Below are the code and all the weights of a small trained network. Each question names an input and a class and asks about switching units off, where a switched-off unit gives its printed mean instead of its output.

import numpy as np


def w(rows, s, z=0):
    codes = np.array(rows[::2]) - 128.0
    scale = np.full(codes.shape[1], s)
    scale[-1] = z or s
    return codes * scale


def norm(h):
    return h / np.sqrt((h * h).mean(-1, keepdims=True) + 1e-5)


def f(y):
    return y / 2 * (1 + np.tanh(0.7978845608 * (y + 0.044715 * y**3)))


def log_softmax(a):
    a = a - a.max(-1, keepdims=True)
    return a - np.log(np.exp(a).sum(-1, keepdims=True))


def net(x, mask):
    res = np.array(x, float).reshape(1, 6) / 4 @ E
    u = 0
    for l in range(3):
        y = f(norm(res) @ A[l][:, :-1].T + A[l][:, -1])
        res = res + np.where(mask[u : u + 5], y, B[l][:, -1]) @ B[l][:, :-1]
        u += 5
    return log_softmax(norm(res)[-1] @ U[:, :-1].T + U[:, -1])


A, B = {}, {}
E = w([
[134,126,4,147,121],'x0',
[158,106,126,82,220],'x1',
[202,171,117,107,94],'x2',
[214,153,58,205,100],'x3',
[118,42,152,105,82],'x4',
[56,209,192,53,12],'x5',
],0.0034)
A[0] = w([
[190,135,120,182,255,8],'L0N1',
[130,115,7,15,170,24],'L0N2',
[154,91,199,62,184,57],'L0N3',
[232,167,239,208,126,51],'L0N4',
[164,110,44,180,28,88],'L0N5',
],0.0057,0.0017)
B[0] = w([
[137,254,145,57,209,253],'L0N1',
[183,186,145,239,219,164],'L0N2',
[65,14,9,72,32,209],'L0N3',
[190,137,30,214,164,211],'L0N4',
[133,27,164,220,32,241],'L0N5',
],0.0045,0.0018)
A[1] = w([
[153,126,120,104,254,10],'L1N1',
[55,216,182,65,5,27],'L1N2',
[83,35,106,116,139,82],'L1N3',
[64,179,153,175,154,163],'L1N4',
[117,36,203,80,135,144],'L1N5',
],0.0085,0.0013)
B[1] = w([
[177,170,122,148,173,190],'L1N1',
[201,169,252,74,107,254],'L1N2',
[97,118,94,97,161,164],'L1N3',
[96,116,170,118,124,148],'L1N4',
[69,119,79,138,127,187],'L1N5',
],0.014,0.0067)
A[2] = w([
[197,130,120,149,11,106],'L2N1',
[205,133,59,224,3,250],'L2N2',
[6,114,81,247,169,176],'L2N3',
[213,66,82,110,125,202],'L2N4',
[186,162,231,43,1,44],'L2N5',
],0.0063,0.0014)
B[2] = w([
[148,120,164,217,105,163],'L2N1',
[40,90,107,142,57,188],'L2N2',
[91,184,134,2,136,167],'L2N3',
[57,186,131,208,126,154],'L2N4',
[102,188,238,107,86,255],'L2N5',
],0.0084,0.0062)
U = w([
[48,88,79,53,157,188],'0',
[186,185,93,154,229,170],'1',
[144,161,247,79,85,183],'2',
[96,106,106,199,55,177],'3',
[145,101,112,124,127,5],'4',
[171,75,118,107,121,2],'5',
],0.012,0.0065)

Each question gives the input, the list of numbers given to net, and the class t.
The units are the neurons (one row each of A and B). Each row of codes is followed by its name. A weight is (code - 128) times the scale printed after its matrix; where a second scale follows, it is the last column's (A, B and U).
mask holds one flag per neuron, layer by layer. A switched-off neuron (its flag False) gives its mean, the last column of its row in B, instead of its output. The means were averaged over made-up inputs and are rounded, as every weight is.
A unit's drop is (log p(t) with every unit on - log p(t) with that unit switched off) / (log p(t) with every unit on - log p(t) with every unit switched off).
The circuit of an input: a set's keep is (log p(t) with only the set's units on - log p(t) with every unit switched off) / (log p(t) with every unit on - log p(t) with every unit switched off). Starting from the 12 units with the biggest drops (on a tie, the unit counted first), units are removed one at a time, each time the one whose removal leaves the highest keep (on an exact tie, the one counted first), for as long as the keep stays at least 0.8.
units of the circuit, in order: the units of the circuit, biggest drop first
unit that matters most: the unit with the biggest drop
k most important neurons: the k neurons with the biggest drops, biggest first
top k neurons in layer l: the k neurons of layer l with the biggest drops, biggest first
drop when u is switched off: that unit's drop, to one decimal
input [3,0,-8,2,6,-5], class 0: units of the circuit, in order -> [L1N2]
input [1,-4,5,7,-2,-7], class 3: units of the circuit, in order -> [L1N2, L2N2]
input [-6,8,-4,2,-7,3], class 1: units of the circuit, in order -> [L1N2, L1N1]
input [6,0,-3,6,2,-5], class 3: top 2 neurons in layer 1 -> [L1N2, L1N5]
input [-6,-1,8,4,-5,-2], class 1: 3 most important neurons -> [L1N2, L0N1, L0N3]
input [5,4,-7,-6,-3,4], class 0: 4 most important neurons -> [L1N2, L0N1, L2N5, L0N2]
input [-3,6,-5,-5,8,4], class 0: 2 most important neurons -> [L1N5, L1N3]
input [-7,8,-6,-1,5,-8], class 0: 2 most important neurons -> [L0N3, L1N2]
input [-8,-3,2,4,-5,1], class 3: 4 most important neurons -> [L0N4, L1N2, L1N5, L2N2]
input [8,-7,-7,6,2,3], class 3: 2 most important neurons -> [L1N2, L0N5]
input [5,8,-2,5,1,5], class 3: 2 most important neurons -> [L1N3, L0N5]
input [2,-3,-7,2,-3,-3], class 1: top 2 neurons in layer 2 -> [L2N5, L2N2]
input [-3,-1,-5,3,4,-5], class 1: 2 most important neurons -> [L0N1, L1N1]
input [-5,0,5,-3,8,-1], class 0: unit that matters most -> L1N5
input [7,6,-4,-3,-8,4], class 1: 2 most important neurons -> [L1N2, L1N1]
input [2,6,7,7,1,3], class 3: drop when L1N2 is switched off -> 0.6
input [-1,8,-5,7,-1,1], class 1: drop when L1N2 is switched off -> 0.1
input [-2,-3,8,5,6,-5], class 3: drop when L1N2 is switched off -> 0.3
input [-7,7,1,-7,2,-6], class 0: top 2 neurons in layer 1 -> [L1N5, L1N2]
